Below are the code and all the weights of a small trained network. Each question names an input and a class and asks about switching units off, where a switched-off unit gives its printed mean instead of its output.

import numpy as np


def w(rows, s, z=0):
    codes = np.array(rows[::2]) - 128.0
    scale = np.full(codes.shape[1], s)
    scale[-1] = z or s
    return codes * scale


def f(y):
    return np.maximum(y, 0)


def log_softmax(a):
    a = a - a.max(-1, keepdims=True)
    return a - np.log(np.exp(a).sum(-1, keepdims=True))


def net(x, mask):
    res = np.array(x, float).reshape(1, 4) / 4 @ E
    y = f(res @ A[0][:, :-1].T + A[0][:, -1])
    res = res + np.where(mask, y, B[0][:, -1]) @ B[0][:, :-1]
    return log_softmax(res[-1] @ U[:, :-1].T + U[:, -1])


A, B = {}, {}
E = w([
[165,253,75,156,158,146,73],'x0',
[136,170,231,229,2,93,89],'x1',
[173,96,41,145,60,222,123],'x2',
[213,154,108,69,50,89,176],'x3',
],0.0083)
A[0] = w([
[135,174,93,35,222,70,156,177],'n1',
[135,94,117,99,90,106,171,201],'n2',
[118,157,203,169,126,31,118,185],'n3',
[171,150,120,81,103,96,163,235],'n4',
[112,150,206,215,71,96,96,154],'n5',
[160,127,74,1,167,100,179,195],'n6',
[114,53,191,130,98,98,178,211],'n7',
[123,20,71,74,138,178,124,180],'n8',
[69,45,202,99,138,87,151,243],'n9',
[133,184,63,140,142,204,52,165],'n10',
[107,178,206,169,101,88,105,150],'n11',
[124,75,67,87,147,191,181,112],'n12',
[82,81,99,118,151,171,177,159],'n13',
[145,213,101,173,110,187,66,249],'n14',
[204,145,131,119,53,140,157,250],'n15',
[82,94,119,167,138,149,108,118],'n16',
[119,177,106,166,163,208,95,210],'n17',
],0.0091,0.0026)
B[0] = w([
[93,160,155,15,45,30,136,237],'n1',
[131,145,120,80,142,159,181,197],'n2',
[134,151,226,189,158,74,188,227],'n3',
[227,124,116,73,131,136,172,204],'n4',
[75,217,211,131,85,3,149,254],'n5',
[107,143,133,81,48,73,245,253],'n6',
[105,150,235,82,170,214,166,230],'n7',
[132,111,122,191,137,155,207,245],'n8',
[61,108,230,167,132,222,146,234],'n9',
[105,206,50,178,206,160,94,223],'n10',
[90,199,201,200,113,39,196,224],'n11',
[92,135,114,229,154,137,238,228],'n12',
[78,123,130,253,141,131,117,202],'n13',
[127,171,78,183,161,92,61,233],'n14',
[245,125,71,98,151,137,65,234],'n15',
[123,113,128,121,135,162,76,171],'n16',
[101,191,79,100,212,152,86,210],'n17',
],0.0067,0.0091)
U = w([
[193,160,64,205,167,163,14,217],'0',
[64,178,157,213,153,105,196,152],'1',
[207,176,153,2,116,111,125,254],'2',
[176,128,164,178,80,47,76,65],'3',
[88,20,176,180,169,220,109,33],'4',
[71,106,151,77,74,87,136,130],'5',
[62,167,96,104,169,88,28,41],'6',
[223,45,72,89,102,145,162,63],'7',
],0.0075,0.0017)

Each question gives the input, the list of numbers given to net, and the class t.
The units are the neurons (one row each of A and B). Each row of codes is followed by its name. A weight is (code - 128) times the scale printed after its matrix; where a second scale follows, it is the last column's (A, B and U).
mask holds one flag per neuron, in row order. A switched-off neuron (its flag False) gives its mean, the last column of its row in B, instead of its output. The means were averaged over made-up inputs and are rounded, as every weight is.
A unit's drop is (log p(t) with every unit on - log p(t) with that unit switched off) / (log p(t) with every unit on - log p(t) with every unit switched off).
The circuit of an input: a set's keep is (log p(t) with only the set's units on - log p(t) with every unit switched off) / (log p(t) with every unit on - log p(t) with every unit switched off). Starting from the 12 units with the biggest drops (on a tie, the unit counted first), units are removed one at a time, each time the one whose removal leaves the highest keep (on an exact tie, the one counted first), for as long as the keep stays at least 0.8.
circuit, biggest first: the units of the circuit, biggest drop first
unit that matters most: the unit with the biggest drop
top k neurons: the k neurons with the biggest drops, biggest first
drop of u: that unit's drop, to one decimal
input [-2,7,2,5], class 3: unit that matters most : n15
input [7,-8,0,-8], class 6: circuit, biggest first : n1, n17
input [3,7,-4,8], class 3: top 2 neurons : n15, n12
input [-5,-4,4,-7], class 4: circuit, biggest first : n5, n11
input [-4,-3,-7,6], class 5: top 2 neurons : n9, n15
input [-6,-2,5,3], class 7: circuit, biggest first : n5, n11
input [-4,-1,-6,-6], class 4: top 3 neurons : n9, n6, n5
input [8,-4,2,6], class 2: top 2 neurons : n1, n6
input [-8,7,5,5], class 2: top 2 neurons : n15, n7
input [-1,-5,1,-8], class 4: top 2 neurons : n5, n11
input [2,5,3,0], class 3: top 2 neurons : n5, n12
input [-5,-6,-2,7], class 5: top 2 neurons : n1, n6
input [4,-7,6,7], class 7: top 2 neurons : n5, n12
input [0,5,1,0], class 3: unit that matters most : n12
input [-5,-6,4,-8], class 4: drop of n5 : 0.6
input [5,4,8,2], class 0: drop of n12 : 0.0
input [-3,-8,-6,2], class 5: drop of n11 : 0.1
